Below is a small trained network, with its code and all its weights. Each question gives an input and a class and asks what happens when units are switched off, that is, made to give their printed mean instead of their output.

import numpy as np


def w(rows, s, z=0):
    codes = np.array(rows[::2]) - 128.0
    scale = np.full(codes.shape[1], s)
    scale[-1] = z or s
    return codes * scale


def f(y):
    return y / 2 * (1 + np.tanh(0.7978845608 * (y + 0.044715 * y**3)))


def log_softmax(a):
    a = a - a.max(-1, keepdims=True)
    return a - np.log(np.exp(a).sum(-1, keepdims=True))


def net(x, mask):
    res = np.array(x, float).reshape(1, 5) / 4 @ E
    y = f(res @ A[0][:, :-1].T + A[0][:, -1])
    res = res + np.where(mask, y, B[0][:, -1]) @ B[0][:, :-1]
    return log_softmax(res[-1] @ U[:, :-1].T + U[:, -1])


A, B = {}, {}
E = w([
[2,143,172],'x0',
[90,53,24],'x1',
[127,128,127],'x2',
[129,127,129],'x3',
[119,218,36],'x4',
],0.0078)
A[0] = w([
[145,39,182,103],'n1',
[14,166,160,3],'n2',
[146,71,221,83],'n3',
[133,164,168,168],'n4',
[151,214,186,87],'n5',
[138,231,27,194],'n6',
[5,122,181,114],'n7',
[191,153,96,177],'n8',
[129,255,74,67],'n9',
[200,106,110,137],'n10',
[47,134,159,74],'n11',
[81,75,50,138],'n12',
[131,176,188,67],'n13',
[156,39,200,7],'n14',
[201,93,122,167],'n15',
[96,73,178,90],'n16',
[152,200,187,108],'n17',
[62,92,99,98],'n18',
[72,154,165,55],'n19',
[146,45,185,95],'n20',
],0.0097,0.002)
B[0] = w([
[70,164,89,209],'n1',
[177,170,47,199],'n2',
[83,110,108,213],'n3',
[135,111,144,162],'n4',
[143,34,137,195],'n5',
[68,113,143,254],'n6',
[193,191,117,230],'n7',
[109,171,96,181],'n8',
[28,100,98,219],'n9',
[148,182,70,178],'n10',
[191,194,76,176],'n11',
[194,17,168,210],'n12',
[162,70,93,167],'n13',
[68,138,73,208],'n14',
[142,240,72,186],'n15',
[108,170,77,179],'n16',
[155,2,170,190],'n17',
[197,98,98,171],'n18',
[189,129,58,158],'n19',
[42,146,76,204],'n20',
],0.0067,0.0058)
U = w([
[11,171,117,74],'0',
[155,160,134,255],'1',
[236,231,90,73],'2',
[200,24,140,83],'3',
],0.012,0.0072)

Each question gives the input, the list of numbers given to net, and the class t.
The units are the neurons (one row each of A and B). Each row of codes is followed by its name. A weight is (code - 128) times the scale printed after its matrix; where a second scale follows, it is the last column's (A, B and U).
mask holds one flag per neuron, in row order. A switched-off neuron (its flag False) gives its mean, the last column of its row in B, instead of its output. The means were averaged over made-up inputs and are rounded, as every weight is.
A unit's drop is (log p(t) with every unit on - log p(t) with that unit switched off) / (log p(t) with every unit on - log p(t) with every unit switched off).
The circuit of an input: a set's keep is (log p(t) with only the set's units on - log p(t) with every unit switched off) / (log p(t) with every unit on - log p(t) with every unit switched off). Starting from the 12 units with the biggest drops (on a tie, the unit counted first), units are removed one at a time, each time the one whose removal leaves the highest keep (on an exact tie, the one counted first), for as long as the keep stays at least 0.8.
circuit, biggest first: the units of the circuit, biggest drop first
most important unit: the unit with the biggest drop
k most important neurons: the k neurons with the biggest drops, biggest first
drop of u: that unit's drop, to one decimal
input [2,-5,7,-1,-4], class 3: 4 most important neurons -> n17; n5; n13; n15
input [-2,-8,8,1,-8], class 0: circuit, biggest first -> n20; n14
input [7,5,-6,-1,6], class 2: circuit, biggest first -> n2; n7; n18
input [7,8,1,-6,-6], class 3: circuit, biggest first -> n12
input [-5,-6,5,2,0], class 3: circuit, biggest first -> n17; n5
input [8,-7,4,2,-7], class 2: circuit, biggest first -> n7; n11
input [-5,3,-3,-4,-2], class 2: circuit, biggest first -> n15; n17
input [-4,-7,0,-1,-8], class 0: 3 most important neurons -> n20; n14; n1
input [0,-8,4,-1,4], class 3: 2 most important neurons -> n17; n5
input [-5,-6,-1,5,7], class 0: circuit, biggest first -> n9; n6
input [8,-7,-1,-1,7], class 2: 3 most important neurons -> n2; n7; n11
input [-5,-7,-6,-6,8], class 0: 2 most important neurons -> n9; n6
input [2,-8,-7,2,-5], class 3: 3 most important neurons -> n17; n5; n13
input [-1,2,-2,0,7], class 0: 2 most important neurons -> n9; n6
input [-8,8,4,-2,-3], class 2: most important unit -> n15
input [-3,3,-1,6,7], class 0: drop of n6 -> 0.2
input [-2,-6,3,2,1], class 3: drop of n5 -> 0.1
input [-1,-3,-8,-3,-7], class 0: drop of n20 -> 0.1
